Below are the code and all the weights of a small trained network. Each question names an input and a target symbol and asks about switching units off, where a switched-off unit gives its printed mean instead of its output.

import numpy as np


def w(rows, s, z=0):
    codes = np.array(rows[::2]) - 128.0
    scale = np.full(codes.shape[1], s)
    scale[-1] = z or s
    return codes * scale


def softmax(a):
    e = np.exp(a - a.max(-1, keepdims=True))
    return e / e.sum(-1, keepdims=True)


def log_softmax(a):
    a = a - a.max(-1, keepdims=True)
    return a - np.log(np.exp(a).sum(-1, keepdims=True))


def net(x, mask):
    ids = ['αβδεζθλξπτφψω'.index(c) for c in x.split()]
    T = len(ids)
    res = E[ids] + P[:T]
    u = 0
    for l in range(2):
        r = res
        for j in range(3):
            rows = slice(4 * j, 4 * j + 4)
            q, k, v = (r @ M[l][rows].T for M in (Q, K, V))
            z = softmax(np.where(np.tri(T) > 0, q @ k.T / 4**0.5, -1e9)) @ v
            o = O[l][rows]
            res = res + np.where(mask[u + j], z, o[:, -1]) @ o[:, :-1]
        u += 3
    return log_softmax(res[-1] @ U[:, :-1].T + U[:, -1])


Q, K, V, O = {}, {}, {}, {}
E = w([
[34,102,117,176,109,69,203,173,181,40],'α',
[104,146,68,177,100,136,169,211,179,95],'β',
[111,156,46,126,113,36,107,155,107,194],'δ',
[84,112,81,62,140,160,155,175,114,155],'ε',
[151,182,102,171,155,30,67,160,151,85],'ζ',
[140,99,95,190,169,100,166,114,53,132],'θ',
[106,114,47,153,103,114,128,118,46,65],'λ',
[63,174,141,162,101,129,97,102,99,89],'ξ',
[163,181,163,77,250,151,92,140,120,108],'π',
[165,191,171,214,98,81,148,128,150,145],'τ',
[189,173,169,123,84,72,145,168,44,153],'φ',
[81,60,144,145,116,51,114,112,131,123],'ψ',
[80,189,186,97,134,11,158,90,96,91],'ω',
],0.023)
P = w([
[137,119,121,202,193,228,105,128,173,123],'0',
[120,108,135,210,152,220,144,119,134,171],'1',
[145,152,87,187,173,202,124,201,140,146],'2',
[130,150,91,180,159,193,153,187,126,167],'3',
[171,168,49,153,180,183,122,254,105,159],'4',
[113,152,72,194,166,165,141,192,114,158],'5',
],0.0063)
Q[0] = w([
[175,76,73,139,147,134,191,154,133,53],'L0H1',
[120,203,139,130,165,130,91,227,134,183],'L0H1',
[106,160,119,128,142,135,149,121,64,87],'L0H1',
[102,176,159,98,108,104,155,119,155,79],'L0H1',
[97,102,100,88,88,130,132,96,107,61],'L0H2',
[147,127,134,68,47,116,92,106,158,161],'L0H2',
[151,105,132,70,135,189,149,93,163,169],'L0H2',
[101,151,144,138,153,150,159,178,131,133],'L0H2',
[184,98,148,101,131,125,114,112,160,120],'L0H3',
[82,111,145,161,109,126,143,143,73,92],'L0H3',
[73,122,5,180,140,93,139,154,96,130],'L0H3',
[112,129,121,119,146,170,111,91,154,156],'L0H3',
],0.011)
K[0] = w([
[131,84,78,113,153,212,165,123,163,78],'L0H1',
[101,168,119,78,121,79,183,184,99,185],'L0H1',
[143,164,119,108,140,139,188,85,64,132],'L0H1',
[101,142,180,123,124,85,111,117,147,42],'L0H1',
[101,149,140,157,155,130,166,56,103,47],'L0H2',
[155,69,120,254,138,214,63,102,156,43],'L0H2',
[171,63,120,152,137,172,99,118,162,108],'L0H2',
[114,148,107,115,122,173,200,198,98,171],'L0H2',
[178,109,198,181,184,123,171,87,188,120],'L0H3',
[123,160,163,143,107,118,184,217,89,157],'L0H3',
[86,172,100,60,56,136,185,180,118,223],'L0H3',
[37,110,123,158,178,147,96,109,163,86],'L0H3',
],0.0087)
V[0] = w([
[74,165,118,89,157,69,186,109,34,170],'L0H1',
[150,157,145,129,150,135,172,149,148,114],'L0H1',
[130,58,81,152,163,189,207,80,148,61],'L0H1',
[116,165,111,98,157,164,117,131,141,210],'L0H1',
[68,155,161,104,149,109,147,138,57,99],'L0H2',
[13,146,153,111,183,115,81,184,78,207],'L0H2',
[101,104,140,142,95,247,114,107,115,64],'L0H2',
[65,165,87,94,67,143,188,180,86,197],'L0H2',
[254,86,124,116,151,156,100,228,133,61],'L0H3',
[147,126,110,77,170,101,96,77,169,168],'L0H3',
[95,146,63,125,118,159,107,178,129,164],'L0H3',
[205,154,118,108,101,92,152,118,71,95],'L0H3',
],0.0077)
O[0] = w([
[96,171,112,92,109,151,123,158,83,78,253],'L0H1',
[104,91,138,157,147,118,172,117,42,136,137],'L0H1',
[119,103,125,158,160,122,118,192,81,229,117],'L0H1',
[111,69,113,250,140,215,121,131,152,192,100],'L0H1',
[200,164,188,92,222,128,166,184,115,94,220],'L0H2',
[11,98,237,111,145,138,129,108,140,87,253],'L0H2',
[80,166,174,255,106,146,119,220,135,30,10],'L0H2',
[42,235,152,106,118,115,177,133,184,180,159],'L0H2',
[110,140,136,156,50,84,122,150,89,143,140],'L0H3',
[85,89,137,163,156,120,210,63,204,178,62],'L0H3',
[117,169,53,46,218,188,53,193,188,165,212],'L0H3',
[146,145,174,157,98,132,140,73,62,154,161],'L0H3',
],0.006,0.0057)
Q[1] = w([
[143,142,187,161,67,64,195,141,66,123],'L1H1',
[131,181,131,65,126,169,151,138,123,132],'L1H1',
[92,102,97,115,150,154,206,82,148,153],'L1H1',
[162,202,120,110,75,72,134,139,115,142],'L1H1',
[119,177,169,34,183,101,117,145,105,119],'L1H2',
[192,186,201,122,119,63,184,150,88,108],'L1H2',
[121,150,146,137,193,66,178,173,120,98],'L1H2',
[109,166,159,31,161,63,120,115,134,158],'L1H2',
[176,142,255,222,92,115,181,150,171,156],'L1H3',
[167,96,131,130,48,56,119,123,62,108],'L1H3',
[156,56,69,141,98,169,180,162,143,104],'L1H3',
[154,129,196,82,174,161,146,132,56,111],'L1H3',
],0.008)
K[1] = w([
[150,150,180,159,94,92,207,103,88,155],'L1H1',
[167,109,170,97,168,188,101,144,127,155],'L1H1',
[86,105,86,177,138,127,213,184,157,111],'L1H1',
[232,233,212,85,131,5,190,153,147,135],'L1H1',
[40,169,139,112,119,80,115,117,90,193],'L1H2',
[141,146,161,118,47,108,179,145,77,161],'L1H2',
[144,123,194,78,101,95,144,93,93,111],'L1H2',
[127,212,103,77,107,130,149,133,154,129],'L1H2',
[182,125,217,200,100,123,155,132,147,97],'L1H3',
[158,99,123,137,78,78,76,131,77,119],'L1H3',
[127,39,112,120,126,106,255,175,156,88],'L1H3',
[146,136,174,138,146,152,128,85,29,55],'L1H3',
],0.0083)
V[1] = w([
[151,140,146,129,126,129,200,137,110,71],'L1H1',
[174,148,165,50,106,169,164,160,173,142],'L1H1',
[153,175,133,131,176,119,124,125,159,158],'L1H1',
[133,130,254,101,108,107,105,172,112,141],'L1H1',
[80,147,163,140,165,170,197,153,127,165],'L1H2',
[142,122,85,213,121,160,118,145,122,168],'L1H2',
[140,125,184,170,52,125,148,152,101,143],'L1H2',
[57,110,126,178,119,98,51,120,91,118],'L1H2',
[117,190,97,140,112,175,158,73,123,197],'L1H3',
[159,141,176,171,215,200,200,147,190,99],'L1H3',
[91,108,81,123,139,171,188,101,141,168],'L1H3',
[96,71,106,185,54,121,216,143,181,185],'L1H3',
],0.008)
O[1] = w([
[93,160,85,127,159,158,123,108,89,163,143],'L1H1',
[74,133,217,219,80,66,87,107,71,169,120],'L1H1',
[84,171,236,254,81,72,233,29,215,146,154],'L1H1',
[157,140,111,169,109,116,203,123,157,177,146],'L1H1',
[168,130,135,61,97,124,81,109,126,94,138],'L1H2',
[3,149,117,160,196,127,126,44,153,141,62],'L1H2',
[92,93,116,164,45,90,159,85,108,160,83],'L1H2',
[113,23,96,169,228,135,95,127,127,88,139],'L1H2',
[193,110,149,61,50,118,29,75,162,195,121],'L1H3',
[122,163,132,176,70,73,131,184,121,212,116],'L1H3',
[137,210,163,172,129,173,90,102,55,163,109],'L1H3',
[112,215,112,22,162,58,126,182,88,111,7],'L1H3',
],0.0054,0.014)
U = w([
[174,177,85,167,132,16,95,78,150,126,108],'α',
[99,152,139,72,126,118,116,94,133,167,186],'β',
[168,129,146,96,72,100,153,132,120,125,128],'δ',
[91,162,119,142,68,161,99,85,116,51,75],'ε',
[92,152,140,146,92,62,71,169,105,173,132],'ζ',
[111,175,156,92,140,62,178,115,101,87,8],'θ',
[138,182,93,124,154,110,107,83,35,120,63],'λ',
[111,122,178,176,101,145,110,102,148,124,124],'ξ',
[132,53,129,105,106,2,69,107,150,134,192],'π',
[66,75,133,64,117,48,165,132,142,148,166],'τ',
[109,140,91,155,52,75,135,65,137,175,252],'φ',
[143,141,143,150,206,74,145,98,63,210,26],'ψ',
[121,146,53,91,91,116,143,99,196,172,158],'ω',
],0.0068,0.0037)

Each question gives the input, a string of symbols that net reads in full, and the target symbol t.
The units are the heads (4 rows each of Q, K, V and O). Each row of codes is followed by its name. A weight is (code - 128) times the scale printed after its matrix; where a second scale follows, it is the last column's (O and U).
mask holds one flag per head, layer by layer. A switched-off head (its flag False) gives its mean, the last column of its rows in O, instead of its output. The means were averaged over made-up inputs and are rounded, as every weight is.
A unit's drop is (log p(t) with every unit on - log p(t) with that unit switched off) / (log p(t) with every unit on - log p(t) with every unit switched off).
The circuit of an input: a set's keep is (log p(t) with only the set's units on - log p(t) with every unit switched off) / (log p(t) with every unit on - log p(t) with every unit switched off). Starting from all 6 units, units are removed one at a time, each time the one whose removal leaves the highest keep (on an exact tie, the one counted first), for as long as the keep stays at least 0.8.
circuit, biggest first: the units of the circuit, biggest drop first
most important unit: the unit with the biggest drop
which heads matter: for each layer, one digit per head in row order, 1 if its drop is at least 0.15 and else 0, layers parted by /
drop of u: that unit's drop, to one decimal
input β ζ ε ζ ζ π, target ζ: circuit, biggest first -> (L1H3; L0H2; L0H1)
input λ ψ δ λ, target β: most important unit -> L0H2
input θ ζ ψ α ζ, target π: which heads matter -> 110 / 001
input δ π λ ψ ξ, target β: circuit, biggest first -> (L0H3; L0H2; L1H3)
input π π ω, target δ: which heads matter -> 110 / 010
input π ζ ξ ω ξ β, target δ: circuit, biggest first -> (L0H2; L1H2)
input λ ω α ζ ω λ, target δ: circuit, biggest first -> (L1H2; L0H2)
input δ ψ ξ, target β: circuit, biggest first -> (L0H2; L1H3; L0H3)
input δ π ζ ζ ω, target δ: which heads matter -> 110 / 011
input δ π φ θ, target φ: which heads matter -> 011 / 010
input λ ψ ζ, target π: circuit, biggest first -> (L0H2; L1H3; L0H1)
input ξ φ ω ε ζ, target ζ: circuit, biggest first -> (L1H3; L0H1; L0H3; L1H2)
input ζ λ π φ ξ, target φ: circuit, biggest first -> (L1H2; L1H1; L0H3)
input ψ ψ ε λ, target ζ: most important unit -> L0H3
input τ φ τ π α, target φ: circuit, biggest first -> (L1H2; L0H3)
input ζ δ π λ, target β: circuit, biggest first -> (L0H2; L0H3; L1H3)
input β τ φ ζ π β, target φ: circuit, biggest first -> (L0H3; L1H2)
input θ ξ θ ε, target ζ: which heads matter -> 010 / 101
input λ ε λ ζ τ, target φ: which heads matter -> 010 / 110
input θ ω ξ, target δ: most important unit -> L1H2
input ψ λ π ψ ω π, target δ: circuit, biggest first -> (L1H2; L0H2; L0H1)
input π ε ψ π, target ζ: which heads matter -> 111 / 001
input ξ ψ τ θ ω λ, target δ: drop of L0H1 -> 0.2
input π δ ξ δ π, target β: drop of L0H2 -> 1.2
input β ω λ ε δ, target β: drop of L1H3 -> 0.3
input ψ ε ψ, target ζ: drop of L1H1 -> 0.1
input θ ω π λ α, target δ: most important unit -> L1H2
